Below is a small trained network, with its code and all its weights. Each question gives an input and a class and asks what happens when units are switched off, that is, made to give their printed mean instead of their output.

import numpy as np


def w(rows, s, z=0):
    codes = np.array(rows[::2]) - 128.0
    scale = np.full(codes.shape[1], s)
    scale[-1] = z or s
    return codes * scale


def f(y):
    return y / 2 * (1 + np.tanh(0.7978845608 * (y + 0.044715 * y**3)))


def log_softmax(a):
    a = a - a.max(-1, keepdims=True)
    return a - np.log(np.exp(a).sum(-1, keepdims=True))


def net(x, mask):
    res = np.array(x, float).reshape(1, 8) / 4 @ E
    y = f(res @ A[0][:, :-1].T + A[0][:, -1])
    res = res + np.where(mask, y, B[0][:, -1]) @ B[0][:, :-1]
    return log_softmax(res[-1] @ U[:, :-1].T + U[:, -1])


A, B = {}, {}
E = w([
[129,131,123,133],'x0',
[82,236,254,119],'x1',
[71,138,79,92],'x2',
[209,215,56,51],'x3',
[115,127,117,119],'x4',
[122,128,123,123],'x5',
[126,125,126,124],'x6',
[125,125,124,122],'x7',
],0.0063)
A[0] = w([
[172,111,78,135,56],'N0',
[103,232,224,178,67],'N1',
[103,179,180,98,29],'N2',
[74,61,169,141,41],'N3',
[129,89,169,121,54],'N4',
[222,48,127,137,180],'N5',
[107,109,118,145,13],'N6',
[77,173,73,81,103],'N7',
[125,155,159,125,42],'N8',
[169,180,236,129,152],'N9',
[165,66,98,126,30],'N10',
[93,198,128,175,12],'N11',
[147,84,79,187,83],'N12',
[118,101,144,102,78],'N13',
[235,182,112,105,42],'N14',
[86,134,211,2,112],'N15',
[73,90,138,221,68],'N16',
[220,151,151,41,71],'N17',
[129,165,214,71,120],'N18',
[65,177,66,99,94],'N19',
[135,191,108,123,17],'N20',
[132,104,85,137,12],'N21',
[43,108,126,231,76],'N22',
[117,178,146,128,38],'N23',
[155,187,66,162,13],'N24',
[149,196,56,62,80],'N25',
[35,195,88,110,50],'N26',
[197,173,115,71,38],'N27',
[121,127,181,95,23],'N28',
[42,59,162,104,88],'N29',
[98,168,98,163,217],'N30',
[92,137,114,95,255],'N31',
[93,155,90,37,52],'N32',
],0.01,0.0056)
B[0] = w([
[94,60,132,110,141],'N0',
[126,105,57,113,253],'N1',
[84,50,99,72,150],'N2',
[182,91,189,56,157],'N3',
[179,89,185,115,115],'N4',
[65,155,81,169,220],'N5',
[160,54,170,95,101],'N6',
[223,94,165,178,161],'N7',
[68,44,128,78,116],'N8',
[113,119,73,149,254],'N9',
[77,18,82,88,136],'N10',
[142,51,147,52,117],'N11',
[86,130,98,88,157],'N12',
[178,96,138,97,109],'N13',
[121,103,223,87,175],'N14',
[135,91,73,137,194],'N15',
[216,134,161,42,179],'N16',
[167,123,230,100,175],'N17',
[102,65,51,146,208],'N18',
[186,78,150,169,153],'N19',
[173,33,136,42,117],'N20',
[101,23,151,30,114],'N21',
[196,133,192,62,190],'N22',
[122,45,130,57,121],'N23',
[108,44,172,25,121],'N24',
[136,113,177,138,205],'N25',
[144,3,114,172,139],'N26',
[177,62,222,69,161],'N27',
[63,61,175,78,114],'N28',
[197,129,206,111,177],'N29',
[94,161,113,209,201],'N30',
[136,185,105,206,244],'N31',
[183,58,152,138,146],'N32',
],0.0077,0.005)
U = w([
[158,64,255,44,81],'0',
[124,105,133,174,213],'1',
[108,164,115,105,238],'2',
[22,10,54,32,3],'3',
[94,159,151,130,200],'4',
[91,149,178,167,125],'5',
[101,164,141,128,134],'6',
],0.0086,0.0064)

Each question gives the input, the list of numbers given to net, and the class t.
The units are the neurons (one row each of A and B). Each row of codes is followed by its name. A weight is (code - 128) times the scale printed after its matrix; where a second scale follows, it is the last column's (A, B and U).
mask holds one flag per neuron, in row order. A switched-off neuron (its flag False) gives its mean, the last column of its row in B, instead of its output. The means were averaged over made-up inputs and are rounded, as every weight is.
A unit's drop is (log p(t) with every unit on - log p(t) with that unit switched off) / (log p(t) with every unit on - log p(t) with every unit switched off).
The circuit of an input: a set's keep is (log p(t) with only the set's units on - log p(t) with every unit switched off) / (log p(t) with every unit on - log p(t) with every unit switched off). Starting from the 12 units with the biggest drops (on a tie, the unit counted first), units are removed one at a time, each time the one whose removal leaves the highest keep (on an exact tie, the one counted first), for as long as the keep stays at least 0.8.
units of the circuit, in order: the units of the circuit, biggest drop first
unit that matters most: the unit with the biggest drop
k most important neurons: the k neurons with the biggest drops, biggest first
drop of u: that unit's drop, to one decimal
input [-7,6,6,7,-4,2,-8,-7], class 0: units of the circuit, in order : N27; N17; N20
input [2,8,-7,-7,7,8,5,-4], class 3: units of the circuit, in order : N1; N18; N2
input [6,5,2,-7,3,1,-6,5], class 0: units of the circuit, in order : N22; N29
input [-2,6,-3,5,-3,1,5,0], class 3: unit that matters most : N18
input [1,-7,-5,2,1,-6,3,2], class 3: 3 most important neurons : N10; N0; N12
input [2,-8,-1,4,0,-5,8,-5], class 3: units of the circuit, in order : N10; N0
input [-2,-8,0,-2,-6,-4,0,2], class 3: units of the circuit, in order : N10; N12
input [2,0,-6,6,-2,3,7,-2], class 0: units of the circuit, in order : N14; N17
input [6,-6,-6,-8,-4,-3,2,-4], class 0: 2 most important neurons : N16; N22
input [7,7,-7,-7,-4,5,7,7], class 0: 4 most important neurons : N22; N16; N3; N29
input [3,5,0,7,7,-2,-5,2], class 0: 3 most important neurons : N27; N17; N14
input [-6,6,8,1,5,-2,-1,-6], class 1: drop of N6 : 0.0
input [1,-2,4,-6,-5,2,-6,-3], class 0: drop of N1 : 0.1
input [4,-8,0,-2,-4,-6,4,-7], class 3: drop of N10 : 0.4
input [3,7,-7,-8,-4,1,-8,6], class 0: drop of N22 : 0.4
input [-7,4,8,7,3,3,8,-6], class 1: unit that matters most : N31
